Below are the code and all the weights of a small trained network. Each question names an input and a class and asks about switching units off, where a switched-off unit gives its printed mean instead of its output.

import numpy as np


def w(rows, s, z=0):
    codes = np.array(rows[::2]) - 128.0
    scale = np.full(codes.shape[1], s)
    scale[-1] = z or s
    return codes * scale


def norm(h):
    return h / np.sqrt((h * h).mean(-1, keepdims=True) + 1e-5)


def f(y):
    return np.maximum(y, 0)


def log_softmax(a):
    a = a - a.max(-1, keepdims=True)
    return a - np.log(np.exp(a).sum(-1, keepdims=True))


def net(x, mask):
    res = np.array(x, float).reshape(1, 5) / 4 @ E
    u = 0
    for l in range(3):
        y = f(norm(res) @ A[l][:, :-1].T + A[l][:, -1])
        res = res + np.where(mask[u : u + 11], y, B[l][:, -1]) @ B[l][:, :-1]
        u += 11
    return log_softmax(norm(res)[-1] @ U[:, :-1].T + U[:, -1])


A, B = {}, {}
E = w([
[254,140,140,195],'x0',
[124,130,129,127],'x1',
[94,152,79,205],'x2',
[156,97,6,95],'x3',
[104,5,130,177],'x4',
],0.006)
A[0] = w([
[121,182,81,255,99],'L0N0',
[217,96,206,66,127],'L0N1',
[248,107,138,196,1],'L0N2',
[128,98,155,176,158],'L0N3',
[16,191,59,224,79],'L0N4',
[159,32,72,134,163],'L0N5',
[145,167,157,155,94],'L0N6',
[142,158,51,68,124],'L0N7',
[67,128,152,126,141],'L0N8',
[128,102,160,62,109],'L0N9',
[145,103,157,17,123],'L0N10',
],0.0091,0.007)
B[0] = w([
[208,43,151,38,212],'L0N0',
[168,75,121,114,235],'L0N1',
[191,181,209,202,177],'L0N2',
[107,109,174,166,212],'L0N3',
[201,27,128,42,218],'L0N4',
[93,116,184,255,252],'L0N5',
[100,145,124,144,156],'L0N6',
[122,158,110,202,221],'L0N7',
[141,133,138,154,196],'L0N8',
[160,79,98,132,174],'L0N9',
[162,65,85,120,216],'L0N10',
],0.0095,0.0045)
A[1] = w([
[59,123,105,114,81],'L1N0',
[60,80,63,107,161],'L1N1',
[100,190,145,108,219],'L1N2',
[131,102,254,86,109],'L1N3',
[134,129,89,178,121],'L1N4',
[159,132,122,189,11],'L1N5',
[177,177,113,71,121],'L1N6',
[186,220,83,61,27],'L1N7',
[25,110,95,31,82],'L1N8',
[168,104,68,88,90],'L1N9',
[25,73,143,107,253],'L1N10',
],0.011,0.0029)
B[1] = w([
[151,174,140,140,144],'L1N0',
[221,130,160,190,200],'L1N1',
[104,56,127,155,145],'L1N2',
[102,117,1,161,254],'L1N3',
[100,134,107,102,172],'L1N4',
[125,147,147,70,170],'L1N5',
[72,88,227,117,182],'L1N6',
[29,117,235,134,180],'L1N7',
[226,203,165,129,179],'L1N8',
[87,93,120,129,202],'L1N9',
[215,161,213,194,232],'L1N10',
],0.0082,0.0059)
A[2] = w([
[169,144,138,209,53],'L2N0',
[26,40,131,100,66],'L2N1',
[169,111,211,90,92],'L2N2',
[166,73,153,222,252],'L2N3',
[142,137,84,238,185],'L2N4',
[111,93,111,195,233],'L2N5',
[31,109,254,160,69],'L2N6',
[149,96,150,59,22],'L2N7',
[173,61,143,60,62],'L2N8',
[70,159,185,97,161],'L2N9',
[107,160,190,30,125],'L2N10',
],0.0075,0.0021)
B[2] = w([
[135,158,133,84,178],'L2N0',
[119,170,107,148,146],'L2N1',
[155,142,62,186,166],'L2N2',
[89,195,84,93,251],'L2N3',
[104,155,150,2,192],'L2N4',
[84,173,102,48,186],'L2N5',
[102,122,74,168,171],'L2N6',
[151,88,99,104,139],'L2N7',
[129,82,95,89,157],'L2N8',
[112,101,71,200,141],'L2N9',
[125,74,168,185,142],'L2N10',
],0.0084,0.011)
U = w([
[247,240,192,168,126],'0',
[196,26,100,91,109],'1',
[104,172,108,119,254],'2',
[16,110,163,217,112],'3',
[70,224,74,59,118],'4',
[84,136,172,32,18],'5',
],0.012,0.0098)

Each question gives the input, the list of numbers given to net, and the class t.
The units are the neurons (one row each of A and B). Each row of codes is followed by its name. A weight is (code - 128) times the scale printed after its matrix; where a second scale follows, it is the last column's (A, B and U).
mask holds one flag per neuron, layer by layer. A switched-off neuron (its flag False) gives its mean, the last column of its row in B, instead of its output. The means were averaged over made-up inputs and are rounded, as every weight is.
A unit's drop is (log p(t) with every unit on - log p(t) with that unit switched off) / (log p(t) with every unit on - log p(t) with every unit switched off).
The circuit of an input: a set's keep is (log p(t) with only the set's units on - log p(t) with every unit switched off) / (log p(t) with every unit on - log p(t) with every unit switched off). Starting from the 12 units with the biggest drops (on a tie, the unit counted first), units are removed one at a time, each time the one whose removal leaves the highest keep (on an exact tie, the one counted first), for as long as the keep stays at least 0.8.
units of the circuit, in order: the units of the circuit, biggest drop first
unit that matters most: the unit with the biggest drop
k most important neurons: the k neurons with the biggest drops, biggest first
top k neurons in layer l: the k neurons of layer l with the biggest drops, biggest first
input [-5,1,1,5,7], class 3: units of the circuit, in order -> L0N5
input [-6,2,-8,2,-5], class 1: top 3 neurons in layer 0 -> L0N10, L0N5, L0N9
input [-4,8,8,1,-8], class 1: units of the circuit, in order -> L0N4, L0N0
input [-7,-3,-5,-1,-8], class 3: 4 most important neurons -> L1N7, L0N5, L1N6, L0N3
input [1,-5,-7,1,-5], class 1: units of the circuit, in order -> L0N1, L0N10
input [4,-1,7,-7,5], class 1: 2 most important neurons -> L0N0, L0N4
input [-8,-3,-2,-2,-8], class 0: 2 most important neurons -> L1N8, L0N2
input [-3,-2,5,-7,-3], class 4: top 2 neurons in layer 0 -> L0N1, L0N10
input [-6,2,-1,-8,2], class 4: units of the circuit, in order -> L1N3, L0N5
input [-4,2,-4,2,7], class 3: top 2 neurons in layer 1 -> L1N10, L1N8
input [-5,5,4,-2,-4], class 0: 4 most important neurons -> L1N8, L0N2, L0N0, L0N1
input [3,4,0,0,6], class 3: 3 most important neurons -> L0N5, L0N3, L1N8
input [-8,4,-3,4,6], class 0: 2 most important neurons -> L1N10, L1N1
input [7,2,-8,1,-6], class 1: most important neuron -> L0N1
input [-1,-5,-5,7,1], class 4: 2 most important neurons -> L0N5, L0N4
input [5,6,-1,-2,-3], class 2: 3 most important neurons -> L1N3, L1N10, L1N8
input [6,5,-6,5,-8], class 3: 4 most important neurons -> L1N7, L1N6, L0N4, L0N0
input [-6,2,6,-5,6], class 0: 2 most important neurons -> L1N10, L0N5
input [4,0,0,-6,-6], class 3: top 3 neurons in layer 0 -> L0N5, L0N3, L0N2
input [4,-3,1,-2,7], class 3: 3 most important neurons -> L0N5, L0N3, L1N8
input [-5,-2,4,5,3], class 0: top 2 neurons in layer 1 -> L1N10, L1N1
input [5,-6,-3,-4,7], class 3: top 2 neurons in layer 1 -> L1N8, L1N10
input [5,8,-1,-6,2], class 2: unit that matters most -> L1N3
input [5,-4,1,5,7], class 3: top 2 neurons in layer 0 -> L0N5, L0N3
input [1,-5,-5,1,6], class 3: 3 most important neurons -> L0N5, L0N4, L0N0
input [-6,5,0,-8,1], class 4: top 2 neurons in layer 1 -> L1N3, L1N1
